Below is a small trained network, with its code and all its weights. Each question gives an input and a target symbol and asks what happens when units are switched off, that is, made to give their printed mean instead of their output.

import numpy as np


def w(rows, s, z=0):
    codes = np.array(rows[::2]) - 128.0
    scale = np.full(codes.shape[1], s)
    scale[-1] = z or s
    return codes * scale


def f(y):
    return y / 2 * (1 + np.tanh(0.7978845608 * (y + 0.044715 * y**3)))


def softmax(a):
    e = np.exp(a - a.max(-1, keepdims=True))
    return e / e.sum(-1, keepdims=True)


def log_softmax(a):
    a = a - a.max(-1, keepdims=True)
    return a - np.log(np.exp(a).sum(-1, keepdims=True))


def net(x, mask):
    ids = ['ΔΘΛΞαβγεζπφω'.index(c) for c in x.split()]
    T = len(ids)
    res = E[ids] + P[:T]
    r = res
    for j in range(3):
        rows = slice(2 * j, 2 * j + 2)
        q, k, v = (r @ M[0][rows].T for M in (Q, K, V))
        z = softmax(np.where(np.tri(T) > 0, q @ k.T / 2**0.5, -1e9)) @ v
        o = O[0][rows]
        res = res + np.where(mask[j], z, o[:, -1]) @ o[:, :-1]
    y = f(res @ A[0][:, :-1].T + A[0][:, -1])
    res = res + np.where(mask[3:19], y, B[0][:, -1]) @ B[0][:, :-1]
    return log_softmax(res[-1] @ U[:, :-1].T + U[:, -1])


Q, K, V, O, A, B = {}, {}, {}, {}, {}, {}
E = w([
[125,199,143,53,112,128,137,196,110,156],'Δ',
[137,100,209,130,184,137,91,190,103,154],'Θ',
[124,171,249,77,128,97,190,79,104,146],'Λ',
[221,101,158,92,139,160,189,123,107,116],'Ξ',
[210,82,91,135,153,155,137,175,83,206],'α',
[134,152,126,148,108,70,165,93,171,140],'β',
[178,156,60,189,103,154,207,188,87,52],'γ',
[114,185,144,164,98,54,86,202,181,96],'ε',
[172,141,67,161,124,61,103,216,158,145],'ζ',
[117,145,135,111,161,112,155,132,99,213],'π',
[200,79,100,127,91,60,136,113,132,212],'φ',
[191,107,143,54,124,56,123,157,194,158],'ω',
],0.021)
P = w([
[48,41,133,69,164,133,155,146,220,109],'0',
[159,177,188,166,82,116,224,238,109,250],'1',
[96,88,122,90,195,118,144,118,183,102],'2',
[170,187,177,160,80,99,189,220,113,217],'3',
[121,114,112,101,213,108,118,88,154,97],'4',
[192,188,154,150,75,113,179,224,101,187],'5',
[142,142,101,99,222,100,83,63,121,82],'6',
[205,203,142,138,76,91,148,206,89,179],'7',
[167,167,76,99,236,78,55,31,89,60],'8',
[218,192,124,139,76,101,133,202,59,155],'9',
[77,132,49,88,182,115,54,70,17,83],'10',
],0.012)
Q[0] = w([
[141,159,155,131,119,81,198,193,155,101],'H0',
[254,181,167,138,154,54,227,193,80,218],'H0',
[51,67,107,94,94,146,70,85,148,51],'H1',
[91,137,121,175,131,181,82,81,121,155],'H1',
[96,94,110,136,167,147,59,62,213,166],'H2',
[196,153,167,124,109,50,213,170,116,175],'H2',
],0.0093)
K[0] = w([
[198,218,130,147,222,95,115,111,139,59],'H0',
[148,161,63,104,201,90,46,36,49,88],'H0',
[95,57,191,166,1,159,244,233,211,167],'H1',
[61,98,131,107,117,173,130,138,142,194],'H1',
[134,87,172,163,149,127,171,184,190,178],'H2',
[175,192,92,98,240,76,36,50,75,92],'H2',
],0.0089)
V[0] = w([
[153,105,127,99,114,158,154,66,110,109],'H0',
[160,67,25,155,76,158,136,126,39,156],'H0',
[71,151,123,89,141,120,147,74,109,220],'H1',
[107,113,122,133,232,179,88,166,82,126],'H1',
[112,173,170,114,91,143,168,158,75,88],'H2',
[68,107,123,255,124,142,123,51,143,96],'H2',
],0.0099)
O[0] = w([
[148,136,247,103,60,74,203,157,132,121,145],'H0',
[121,98,197,162,122,161,185,138,255,175,134],'H0',
[172,82,134,250,60,161,163,77,51,61,89],'H1',
[16,78,64,157,146,175,175,177,79,194,166],'H1',
[182,68,82,125,159,80,149,172,133,10,92],'H2',
[170,183,169,164,241,117,185,133,98,141,5],'H2',
],0.0085,0.012)
A[0] = w([
[42,137,93,84,157,136,139,37,171,9,211],'N0',
[100,25,138,177,96,169,159,108,250,150,123],'N1',
[109,241,108,167,129,146,69,213,177,144,120],'N2',
[80,119,82,125,165,169,204,24,118,77,149],'N3',
[95,63,191,80,196,204,112,85,118,106,193],'N4',
[136,79,205,162,55,176,153,196,100,173,78],'N5',
[125,218,173,88,37,90,106,161,104,112,138],'N6',
[180,163,83,215,99,153,176,153,114,210,132],'N7',
[87,209,89,197,134,176,130,170,173,9,75],'N8',
[141,81,82,109,160,111,45,137,94,67,165],'N9',
[170,63,123,140,125,21,87,141,91,188,180],'N10',
[85,211,168,120,136,204,100,140,122,210,63],'N11',
[103,172,166,81,146,117,191,79,183,152,252],'N12',
[2,74,191,136,170,131,119,69,113,79,61],'N13',
[118,43,153,96,192,95,30,25,170,124,70],'N14',
[163,193,139,152,25,165,107,65,62,139,98],'N15',
],0.0078,0.0035)
B[0] = w([
[165,151,161,122,116,80,40,167,115,138,163],'N0',
[104,150,152,135,198,133,145,97,68,103,208],'N1',
[179,73,130,148,115,128,144,87,105,124,214],'N2',
[115,99,93,103,148,77,140,171,111,244,136],'N3',
[177,77,135,70,92,171,124,123,153,64,157],'N4',
[100,176,104,141,113,89,121,106,176,132,246],'N5',
[114,163,132,92,168,202,124,136,136,168,224],'N6',
[157,148,160,108,145,118,81,102,106,129,223],'N7',
[180,98,172,111,119,119,154,107,157,197,146],'N8',
[141,131,141,189,168,170,177,89,181,156,189],'N9',
[126,146,125,136,128,176,168,129,123,104,219],'N10',
[162,77,127,133,97,116,166,131,135,59,184],'N11',
[142,88,106,153,132,103,102,133,102,104,194],'N12',
[169,151,190,160,122,164,128,193,100,155,133],'N13',
[87,168,159,182,45,125,199,163,107,120,167],'N14',
[121,97,111,159,148,115,96,169,161,102,185],'N15',
],0.011,0.012)
U = w([
[151,91,139,156,172,60,177,162,135,158,82],'Δ',
[97,178,117,113,79,130,187,149,139,172,98],'Θ',
[170,55,120,71,61,131,113,37,107,120,182],'Λ',
[76,95,70,136,125,91,139,167,30,157,191],'Ξ',
[81,85,15,174,112,126,154,101,222,102,164],'α',
[118,117,150,187,130,183,162,166,106,86,100],'β',
[122,128,171,180,82,83,211,54,74,141,119],'γ',
[90,108,79,113,174,152,2,136,171,133,129],'ε',
[113,119,126,108,208,189,147,40,119,161,88],'ζ',
[140,142,187,140,165,126,76,149,56,138,97],'π',
[95,132,84,175,98,31,53,152,113,79,255],'φ',
[150,109,189,168,145,137,54,66,204,154,36],'ω',
],0.0071,0.0044)

Each question gives the input, a string of symbols that net reads in full, and the target symbol t.
The units are the heads (2 rows each of Q, K, V and O) and the neurons (one row each of A and B). Each row of codes is followed by its name. A weight is (code - 128) times the scale printed after its matrix; where a second scale follows, it is the last column's (O, A, B and U).
mask holds one flag per unit, heads first, then neurons. A switched-off unit (its flag False) gives its mean, the last column of its rows in O or B, instead of its output. The means were averaged over made-up inputs and are rounded, as every weight is.
A unit's drop is (log p(t) with every unit on - log p(t) with that unit switched off) / (log p(t) with every unit on - log p(t) with every unit switched off).
The circuit of an input: a set's keep is (log p(t) with only the set's units on - log p(t) with every unit switched off) / (log p(t) with every unit on - log p(t) with every unit switched off). Starting from the 12 units with the biggest drops (on a tie, the unit counted first), units are removed one at a time, each time the one whose removal leaves the highest keep (on an exact tie, the one counted first), for as long as the keep stays at least 0.8.
circuit, biggest first: the units of the circuit, biggest drop first
unit that matters most: the unit with the biggest drop
k most important neurons: the k neurons with the biggest drops, biggest first
heads that matter: for each layer, one digit per head in row order, 1 if its drop is at least 0.15 and else 0, layers parted by /
drop of u: that unit's drop, to one decimal
input φ ζ γ ζ ζ Θ Ξ Ξ γ Λ, target Δ: unit that matters most => H2
input ζ α α γ α Ξ Δ, target ε: circuit, biggest first => [H2; N0; N6]
input α α Θ ω Ξ Ξ ω α Ξ ζ π, target Ξ: circuit, biggest first => [H1; N3]
input Ξ Ξ γ Ξ Λ Λ Ξ ζ γ ζ, target Δ: circuit, biggest first => [H2; H0]
input Ξ α Λ ζ ω Ξ ε φ, target ζ: circuit, biggest first => [H0; N9; N10]
input Λ γ Ξ Ξ γ γ φ, target γ: circuit, biggest first => [N14; H0; N1]
input Ξ γ β φ, target π: circuit, biggest first => [H2; H0; N7]
input φ Δ ε ζ β φ Ξ Ξ Δ ζ ζ, target α: 2 most important neurons => [N9; N7]
input ζ Ξ φ, target γ: 2 most important neurons => [N14; N1]
input Θ Ξ Δ Ξ, target α: heads that matter => 101
input Ξ Λ γ ζ Ξ φ π γ, target φ: circuit, biggest first => [H1; N15; N7; N5]
input φ α Δ β Ξ ζ Ξ φ, target Θ: heads that matter => 100
input Λ Ξ α φ ε β ζ α γ α, target Δ: circuit, biggest first => [H2; H0]
input Ξ φ ζ Ξ Ξ Ξ Θ α, target Ξ: circuit, biggest first => [H1]
input Ξ ζ ω Ξ Ξ γ α, target ζ: circuit, biggest first => [N1; H0]
input Ξ Ξ Δ Ξ α ζ, target γ: 2 most important neurons => [N1; N2]
input Ξ Ξ Δ ε Ξ φ Ξ γ Ξ ζ, target Θ: circuit, biggest first => [H0; N6]
input Ξ γ Ξ Λ, target Θ: circuit, biggest first => [N6; H0; N5]
input π π ε γ ζ Ξ ζ Ξ ε, target ω: circuit, biggest first => [N9; N0; N8; H0]
input α α Δ, target ε: heads that matter => 101
input Θ γ φ Ξ γ, target Δ: heads that matter => 001
input φ Λ φ Θ ε Θ, target ζ: heads that matter => 100
input Λ ζ α π ζ, target α: heads that matter => 100
input Ξ Ξ Ξ β Θ Ξ ζ ζ Λ Λ, target β: heads that matter => 111
input ω ω Ξ Δ Ξ Ξ ω, target Θ: heads that matter => 000
input α φ ζ β, target Λ: 2 most important neurons => [N2; N11]
input ζ Θ ζ ζ, target Λ: 2 most important neurons => [N2; N11]
input φ ζ ζ Δ, target Λ: drop of N11 => 0.4
